Below are the code and all the weights of a small trained network. Each question names an input and a target symbol and asks about switching units off, where a switched-off unit gives its printed mean instead of its output.

import numpy as np


def w(rows, s, z=0):
    codes = np.array(rows[::2]) - 128.0
    scale = np.full(codes.shape[1], s)
    scale[-1] = z or s
    return codes * scale


def f(y):
    return np.maximum(y, 0)


def softmax(a):
    e = np.exp(a - a.max(-1, keepdims=True))
    return e / e.sum(-1, keepdims=True)


def log_softmax(a):
    a = a - a.max(-1, keepdims=True)
    return a - np.log(np.exp(a).sum(-1, keepdims=True))


def net(x, mask):
    ids = ['αβγδζηλμξφψ'.index(c) for c in x.split()]
    T = len(ids)
    res = E[ids] + P[:T]
    u = 0
    for l in range(2):
        q, k, v = (res @ M[l].T for M in (Q, K, V))
        z = softmax(np.where(np.tri(T) > 0, q @ k.T / 3**0.5, -1e9)) @ v
        res = res + np.where(mask[u], z, O[l][:, -1]) @ O[l][:, :-1]
        u += 1
        y = f(res @ A[l][:, :-1].T + A[l][:, -1])
        res = res + np.where(mask[u : u + 12], y, B[l][:, -1]) @ B[l][:, :-1]
        u += 12
    return log_softmax(res[-1] @ U[:, :-1].T + U[:, -1])


Q, K, V, O, A, B = {}, {}, {}, {}, {}, {}
E = w([
[111,90,79,108,50,134,167,77,109,200,157],'α',
[71,70,109,165,165,25,127,157,71,144,77],'β',
[66,122,140,155,133,145,180,176,130,54,149],'γ',
[142,206,156,207,134,98,85,122,84,96,94],'δ',
[118,135,197,163,34,78,144,75,143,45,130],'ζ',
[148,151,86,61,91,159,103,135,10,50,177],'η',
[22,135,129,170,64,122,78,137,95,148,71],'λ',
[123,174,138,135,171,102,148,113,106,206,140],'μ',
[164,127,7,151,101,122,182,105,78,57,59],'ξ',
[173,86,111,50,122,126,132,61,134,106,87],'φ',
[146,159,76,110,89,143,40,158,170,138,143],'ψ',
],0.013)
P = w([
[145,17,255,165,202,220,108,83,116,158,165],'0',
[72,164,94,95,105,46,160,137,138,116,122],'1',
[75,163,80,87,95,56,169,103,138,100,134],'2',
[80,182,78,88,86,60,157,90,147,91,124],'3',
[77,181,68,85,94,84,150,79,156,71,128],'4',
[72,194,64,78,87,79,148,63,164,61,134],'5',
],0.0053)
Q[0] = w([
[242,58,216,144,202,237,57,181,150,198,182],'L0H0',
[99,98,177,180,168,198,176,169,123,81,196],'L0H0',
[65,254,37,95,34,19,138,70,84,100,97],'L0H0',
],0.0077)
K[0] = w([
[64,177,78,105,65,61,205,159,193,86,150],'L0H0',
[143,147,54,110,132,105,114,150,91,184,70],'L0H0',
[176,1,195,148,191,215,58,99,101,138,168],'L0H0',
],0.0087)
V[0] = w([
[125,198,179,109,93,247,40,157,216,59,216],'L0H0',
[125,124,146,185,30,177,255,55,158,105,120],'L0H0',
[189,56,119,8,90,138,130,30,161,126,156],'L0H0',
],0.0053)
O[0] = w([
[70,138,140,243,104,244,194,83,133,211,54,4],'L0H0',
[105,217,158,24,253,121,200,202,245,97,92,120],'L0H0',
[86,125,244,61,52,54,152,61,179,138,81,106],'L0H0',
],0.0053,0.0032)
A[0] = w([
[159,84,147,135,106,181,194,136,136,131,104,127],'L0N0',
[77,130,186,140,141,180,165,144,140,229,130,142],'L0N1',
[174,198,93,85,80,176,158,82,156,143,185,139],'L0N2',
[150,170,110,104,104,99,102,123,136,254,179,252],'L0N3',
[223,104,191,103,194,164,129,121,128,177,138,84],'L0N4',
[198,181,114,105,114,109,113,134,154,174,105,150],'L0N5',
[167,56,99,81,158,185,193,90,135,108,166,182],'L0N6',
[121,155,159,143,173,125,180,166,118,158,219,117],'L0N7',
[179,165,94,102,133,162,79,191,220,159,100,122],'L0N8',
[99,133,119,106,175,84,79,126,129,84,148,254],'L0N9',
[164,166,82,100,136,166,159,68,115,105,180,231],'L0N10',
[171,114,122,182,189,146,114,98,143,239,132,73],'L0N11',
],0.0065,0.003)
B[0] = w([
[104,153,154,141,133,146,130,89,147,93,119,143],'L0N0',
[62,139,59,94,181,179,61,121,212,123,222,153],'L0N1',
[60,37,160,192,186,90,160,196,92,153,167,168],'L0N2',
[143,58,68,102,179,106,106,37,113,38,171,175],'L0N3',
[164,170,160,149,199,147,100,2,173,228,152,133],'L0N4',
[140,87,135,160,149,128,109,128,150,44,138,149],'L0N5',
[81,111,158,101,246,125,103,142,112,46,84,172],'L0N6',
[123,184,99,57,217,112,93,149,190,72,79,144],'L0N7',
[146,49,67,143,149,107,134,121,183,104,146,140],'L0N8',
[151,118,177,150,122,96,108,193,147,114,120,253],'L0N9',
[117,51,194,114,177,114,82,168,101,122,87,199],'L0N10',
[155,196,62,148,154,104,53,81,186,146,145,135],'L0N11',
],0.006,0.0066)
Q[1] = w([
[165,81,129,153,136,71,119,161,92,164,154],'L1H0',
[15,102,106,135,170,52,81,79,199,87,125],'L1H0',
[26,73,173,127,151,76,84,87,174,2,59],'L1H0',
],0.0071)
K[1] = w([
[151,163,122,196,114,90,108,123,141,98,101],'L1H0',
[113,142,216,180,184,198,129,87,110,123,134],'L1H0',
[140,87,203,223,239,254,67,86,120,167,138],'L1H0',
],0.0071)
V[1] = w([
[189,142,168,82,145,85,155,155,73,3,76],'L1H0',
[181,163,189,227,27,86,97,108,91,184,109],'L1H0',
[50,45,101,127,75,92,148,172,91,92,189],'L1H0',
],0.0053)
O[1] = w([
[135,236,101,124,104,95,183,104,96,141,204,176],'L1H0',
[16,102,213,154,185,102,95,112,86,2,156,2],'L1H0',
[58,144,143,11,148,134,151,175,60,188,92,164],'L1H0',
],0.0065,0.0066)
A[1] = w([
[111,111,132,182,122,115,175,84,242,109,70,65],'L1N0',
[120,104,112,85,39,83,98,174,102,158,92,24],'L1N1',
[53,167,203,87,125,130,253,103,80,129,96,104],'L1N2',
[138,170,133,129,191,121,122,130,121,196,242,179],'L1N3',
[167,152,128,66,128,174,178,93,179,179,190,5],'L1N4',
[100,95,107,150,112,95,101,106,44,38,167,48],'L1N5',
[116,124,167,107,175,55,87,121,84,51,166,38],'L1N6',
[98,234,139,11,109,111,127,150,133,142,160,55],'L1N7',
[121,136,154,131,131,147,60,216,153,79,111,143],'L1N8',
[208,195,124,86,85,86,220,118,181,199,147,135],'L1N9',
[146,141,133,230,124,100,163,184,84,135,101,205],'L1N10',
[151,204,175,153,169,137,146,181,80,94,106,90],'L1N11',
],0.0059,0.003)
B[1] = w([
[132,153,118,34,35,192,165,212,207,129,132,187],'L1N0',
[172,131,129,44,92,189,140,111,147,162,104,196],'L1N1',
[157,68,81,31,179,107,179,142,130,202,255,153],'L1N2',
[102,168,69,71,133,98,88,146,88,61,144,192],'L1N3',
[145,120,128,78,99,164,222,86,135,140,110,162],'L1N4',
[179,194,188,187,66,231,192,92,104,175,122,234],'L1N5',
[169,156,226,157,78,171,137,161,138,128,79,251],'L1N6',
[56,70,123,78,171,209,13,66,129,31,123,211],'L1N7',
[153,75,175,127,130,62,144,201,177,202,123,182],'L1N8',
[96,163,173,184,171,62,107,65,85,111,35,253],'L1N9',
[101,143,84,179,106,133,104,170,158,203,210,201],'L1N10',
[103,152,92,156,149,172,196,147,96,133,147,162],'L1N11',
],0.0055,0.0058)
U = w([
[123,192,182,254,159,147,111,110,118,105,110,178],'α',
[215,79,70,138,80,123,72,140,187,128,200,87],'β',
[160,156,207,142,34,99,188,64,177,144,159,56],'γ',
[194,166,46,147,114,199,219,145,101,154,78,158],'δ',
[169,139,168,92,103,174,110,174,52,162,162,158],'ζ',
[93,81,100,115,109,160,200,42,72,202,216,194],'η',
[50,150,141,121,169,154,207,212,203,112,191,164],'λ',
[120,149,91,148,218,101,80,60,99,92,135,82],'μ',
[67,63,161,191,202,35,127,198,97,198,100,211],'ξ',
[19,115,127,141,76,205,53,96,120,149,67,113],'φ',
[166,72,202,74,170,135,129,104,148,160,32,3],'ψ',
],0.006,0.0028)

Each question gives the input, a string of symbols that net reads in full, and the target symbol t.
The units are the heads (3 rows each of Q, K, V and O) and the neurons (one row each of A and B). Each row of codes is followed by its name. A weight is (code - 128) times the scale printed after its matrix; where a second scale follows, it is the last column's (O, A, B and U).
mask holds one flag per unit, layer by layer, with each layer's heads first. A switched-off unit (its flag False) gives its mean, the last column of its rows in O or B, instead of its output. The means were averaged over made-up inputs and are rounded, as every weight is.
A unit's drop is (log p(t) with every unit on - log p(t) with that unit switched off) / (log p(t) with every unit on - log p(t) with every unit switched off).
The circuit of an input: a set's keep is (log p(t) with only the set's units on - log p(t) with every unit switched off) / (log p(t) with every unit on - log p(t) with every unit switched off). Starting from the 12 units with the biggest drops (on a tie, the unit counted first), units are removed one at a time, each time the one whose removal leaves the highest keep (on an exact tie, the one counted first), for as long as the keep stays at least 0.8.
units of the circuit, in order: the units of the circuit, biggest drop first
most important unit: the unit with the biggest drop
top k neurons: the k neurons with the biggest drops, biggest first
k most important neurons of layer l: the k neurons of layer l with the biggest drops, biggest first
drop of u: that unit's drop, to one decimal
input ζ γ γ α γ η, target λ: units of the circuit, in order : [L0H0; L0N2]
input ψ γ μ η β ζ, target φ: units of the circuit, in order : [L0H0; L1H0]
input ψ γ η β δ ξ, target φ: units of the circuit, in order : [L0H0; L1H0]
input γ φ δ μ δ, target δ: units of the circuit, in order : [L0H0; L1H0; L0N1]
input γ γ λ φ γ ζ, target δ: units of the circuit, in order : [L0H0; L1H0; L0N1]
input φ γ β γ ξ α, target γ: units of the circuit, in order : [L0H0]
input γ β φ φ, target δ: units of the circuit, in order : [L0H0; L1H0]
input γ β β α γ, target δ: units of the circuit, in order : [L1H0; L0H0; L0N1]
input δ γ δ γ, target α: units of the circuit, in order : [L1H0; L0H0; L1N5]
input φ φ β ζ γ γ, target γ: units of the circuit, in order : [L0H0; L1H0]
input ζ ξ μ μ ψ, target λ: units of the circuit, in order : [L0H0; L0N2]
input γ ξ φ γ, target δ: units of the circuit, in order : [L1H0; L0H0; L0N1; L0N7]
input β α λ φ ψ φ, target ζ: units of the circuit, in order : [L0H0; L1H0; L1N6]
input β μ α φ β α, target ζ: top 3 neurons : [L1N6; L0N10; L1N5]
input η γ λ, target η: most important unit : L1N2
input ξ φ α α, target μ: 2 most important neurons of layer 1 : [L1N9; L1N7]
input ξ δ γ ξ, target μ: top 3 neurons : [L1N9; L1N7; L0N6]
input β η μ, target μ: 3 most important neurons of layer 1 : [L1N7; L1N3; L1N0]
input ξ β β, target μ: 3 most important neurons of layer 0 : [L0N6; L0N10; L0N2]
input α ζ μ, target ψ: most important neuron of layer 0 : [L0N1]
input γ γ φ φ λ, target δ: drop of L0H0 : 0.7
input η ξ β γ, target η: drop of L1N2 : 0.4
input η ψ α η ξ, target η: 2 most important neurons of layer 1 : [L1N2; L1N6]
input ψ ξ β, target φ: drop of L0H0 : 1.1
input δ γ ψ β, target α: drop of L1N5 : 0.2
